Below are the code and all the weights of a small trained network. Each question names an input and a target symbol and asks about switching units off, where a switched-off unit gives its printed mean instead of its output.

import numpy as np


def w(rows, s, z=0):
    codes = np.array(rows[::2]) - 128.0
    scale = np.full(codes.shape[1], s)
    scale[-1] = z or s
    return codes * scale


def f(y):
    return y / 2 * (1 + np.tanh(0.7978845608 * (y + 0.044715 * y**3)))


def softmax(a):
    e = np.exp(a - a.max(-1, keepdims=True))
    return e / e.sum(-1, keepdims=True)


def log_softmax(a):
    a = a - a.max(-1, keepdims=True)
    return a - np.log(np.exp(a).sum(-1, keepdims=True))


def net(x, mask):
    ids = ['αεηλμξτ'.index(c) for c in x.split()]
    T = len(ids)
    res = E[ids] + P[:T]
    u = 0
    for l in range(2):
        r = res
        for j in range(3):
            rows = slice(4 * j, 4 * j + 4)
            q, k, v = (r @ M[l][rows].T for M in (Q, K, V))
            z = softmax(np.where(np.tri(T) > 0, q @ k.T / 4**0.5, -1e9)) @ v
            o = O[l][rows]
            res = res + np.where(mask[u + j], z, o[:, -1]) @ o[:, :-1]
        u += 3
        y = f(res @ A[l][:, :-1].T + A[l][:, -1])
        res = res + np.where(mask[u : u + 4], y, B[l][:, -1]) @ B[l][:, :-1]
        u += 4
    return log_softmax(res[-1] @ U[:, :-1].T + U[:, -1])


Q, K, V, O, A, B = {}, {}, {}, {}, {}, {}
E = w([
[207,141,140],'α',
[82,81,152],'ε',
[65,253,89],'η',
[182,102,97],'λ',
[154,59,82],'μ',
[70,174,169],'ξ',
[166,114,126],'τ',
],0.02)
P = w([
[101,198,109],'0',
[130,175,254],'1',
[124,152,150],'2',
[133,140,143],'3',
[142,130,135],'4',
[152,110,139],'5',
[163,100,140],'6',
[173,81,143],'7',
],0.014)
Q[0] = w([
[131,182,90],'0.h0',
[165,93,147],'0.h0',
[149,124,171],'0.h0',
[39,42,90],'0.h0',
[133,131,98],'0.h1',
[179,122,89],'0.h1',
[160,176,183],'0.h1',
[77,145,20],'0.h1',
[169,101,95],'0.h2',
[254,190,120],'0.h2',
[94,159,179],'0.h2',
[78,61,110],'0.h2',
],0.013)
K[0] = w([
[124,162,123],'0.h0',
[129,114,97],'0.h0',
[163,101,136],'0.h0',
[46,131,141],'0.h0',
[125,112,144],'0.h1',
[135,152,156],'0.h1',
[193,199,139],'0.h1',
[109,26,169],'0.h1',
[120,180,96],'0.h2',
[79,249,28],'0.h2',
[178,102,162],'0.h2',
[184,121,163],'0.h2',
],0.018)
V[0] = w([
[196,167,107],'0.h0',
[175,194,121],'0.h0',
[104,192,135],'0.h0',
[162,140,128],'0.h0',
[112,141,99],'0.h1',
[105,254,106],'0.h1',
[123,90,123],'0.h1',
[125,143,132],'0.h1',
[123,98,145],'0.h2',
[117,85,129],'0.h2',
[115,108,123],'0.h2',
[128,124,135],'0.h2',
],0.0091)
O[0] = w([
[211,250,225,144],'0.h0',
[229,151,193,169],'0.h0',
[198,3,145,180],'0.h0',
[151,176,135,132],'0.h0',
[124,173,127,143],'0.h1',
[166,170,202,250],'0.h1',
[122,131,99,94],'0.h1',
[143,121,134,143],'0.h1',
[99,138,99,102],'0.h2',
[107,166,88,92],'0.h2',
[145,136,163,115],'0.h2',
[121,125,126,124],'0.h2',
],0.0052,0.012)
A[0] = w([
[87,179,98,61],'0.n0',
[223,65,140,100],'0.n1',
[180,102,60,4],'0.n2',
[14,248,12,161],'0.n3',
],0.013,0.0034)
B[0] = w([
[105,235,78,144],'0.n0',
[50,166,152,255],'0.n1',
[44,230,228,132],'0.n2',
[186,128,252,213],'0.n3',
],0.011,0.0072)
Q[1] = w([
[83,226,148],'1.h0',
[201,100,152],'1.h0',
[202,186,74],'1.h0',
[43,146,219],'1.h0',
[181,131,111],'1.h1',
[123,132,145],'1.h1',
[108,105,97],'1.h1',
[157,111,70],'1.h1',
[132,138,130],'1.h2',
[146,162,118],'1.h2',
[254,56,177],'1.h2',
[140,53,188],'1.h2',
],0.013)
K[1] = w([
[98,254,138],'1.h0',
[149,88,182],'1.h0',
[183,211,243],'1.h0',
[48,136,97],'1.h0',
[224,177,142],'1.h1',
[118,115,122],'1.h1',
[77,114,134],'1.h1',
[167,173,149],'1.h1',
[108,148,119],'1.h2',
[121,166,142],'1.h2',
[244,30,179],'1.h2',
[65,86,41],'1.h2',
],0.013)
V[1] = w([
[131,136,155],'1.h0',
[140,91,213],'1.h0',
[169,145,147],'1.h0',
[165,111,146],'1.h0',
[40,162,112],'1.h1',
[112,147,138],'1.h1',
[183,103,122],'1.h1',
[83,63,153],'1.h1',
[165,76,205],'1.h2',
[124,115,161],'1.h2',
[110,146,106],'1.h2',
[6,151,199],'1.h2',
],0.014)
O[1] = w([
[146,113,92,195],'1.h0',
[139,170,42,250],'1.h0',
[108,133,106,199],'1.h0',
[89,176,123,148],'1.h0',
[251,96,189,122],'1.h1',
[125,125,150,154],'1.h1',
[74,145,91,106],'1.h1',
[213,115,46,119],'1.h1',
[132,92,91,226],'1.h2',
[130,113,112,174],'1.h2',
[134,130,157,101],'1.h2',
[168,63,192,247],'1.h2',
],0.012,0.017)
A[1] = w([
[247,223,118,254],'1.n0',
[170,104,190,114],'1.n1',
[235,178,172,92],'1.n2',
[128,73,88,151],'1.n3',
],0.013,0.0037)
B[1] = w([
[55,69,254,250],'1.n0',
[65,77,90,202],'1.n1',
[156,239,22,234],'1.n2',
[215,130,154,166],'1.n3',
],0.0098,0.021)
U = w([
[116,174,103,87],'α',
[137,94,149,97],'ε',
[14,51,160,188],'η',
[96,189,158,108],'λ',
[58,123,10,205],'μ',
[40,84,94,74],'ξ',
[60,164,56,253],'τ',
],0.012,0.0061)

Each question gives the input, a string of symbols that net reads in full, and the target symbol t.
The units are the heads (4 rows each of Q, K, V and O) and the neurons (one row each of A and B). Each row of codes is followed by its name. A weight is (code - 128) times the scale printed after its matrix; where a second scale follows, it is the last column's (O, A, B and U).
mask holds one flag per unit, layer by layer, with each layer's heads first. A switched-off unit (its flag False) gives its mean, the last column of its rows in O or B, instead of its output. The means were averaged over made-up inputs and are rounded, as every weight is.
A unit's drop is (log p(t) with every unit on - log p(t) with that unit switched off) / (log p(t) with every unit on - log p(t) with every unit switched off).
The circuit of an input: a set's keep is (log p(t) with only the set's units on - log p(t) with every unit switched off) / (log p(t) with every unit on - log p(t) with every unit switched off). Starting from the 12 units with the biggest drops (on a tie, the unit counted first), units are removed one at a time, each time the one whose removal leaves the highest keep (on an exact tie, the one counted first), for as long as the keep stays at least 0.8.
units of the circuit, in order: the units of the circuit, biggest drop first
top k neurons: the k neurons with the biggest drops, biggest first
top k neurons in layer l: the k neurons of layer l with the biggest drops, biggest first
input τ η λ, target τ: top 2 neurons -> [1.n0 0.n2]
input ε η ξ λ α, target λ: units of the circuit, in order -> [1.n2 1.n0 0.h0]
input ε η λ λ η α, target λ: units of the circuit, in order -> [1.n0 1.n2 0.h0]
input η η η λ, target η: units of the circuit, in order -> [1.h1]
input ε ε τ, target ε: units of the circuit, in order -> [0.h0 1.h1]
input τ η τ, target τ: units of the circuit, in order -> [1.n0 1.h1]
input λ τ η, target λ: units of the circuit, in order -> [1.n0 1.n2 0.n3]
input η τ η ξ η ε ε, target ε: top 2 neurons -> [1.n3 1.n2]
input η η τ, target η: units of the circuit, in order -> [1.n2 1.h1]
input η ε τ η η η λ, target η: top 2 neurons in layer 0 -> [0.n1 0.n2]
input τ α α α μ, target μ: top 2 neurons -> [1.n2 0.n2]
input μ η τ, target μ: top 2 neurons -> [1.n0 0.n3]
input α τ η α, target η: top 2 neurons in layer 0 -> [0.n1 0.n2]
input τ η λ η, target η: top 2 neurons -> [1.n2 0.n0]
input ε τ α η λ α, target η: units of the circuit, in order -> [1.n0]
input η ε λ μ, target μ: top 2 neurons -> [1.n2 1.n1]
input η α ε ε η ε ε ξ, target ε: top 2 neurons -> [1.n0 0.n1]
input η τ α η, target η: top 3 neurons -> [1.n2 0.n3 0.n0]
input η η η ε ε, target ε: top 3 neurons -> [1.n2 1.n3 0.n3]
input ε η ξ, target ε: top 2 neurons in layer 0 -> [0.n3 0.n1]
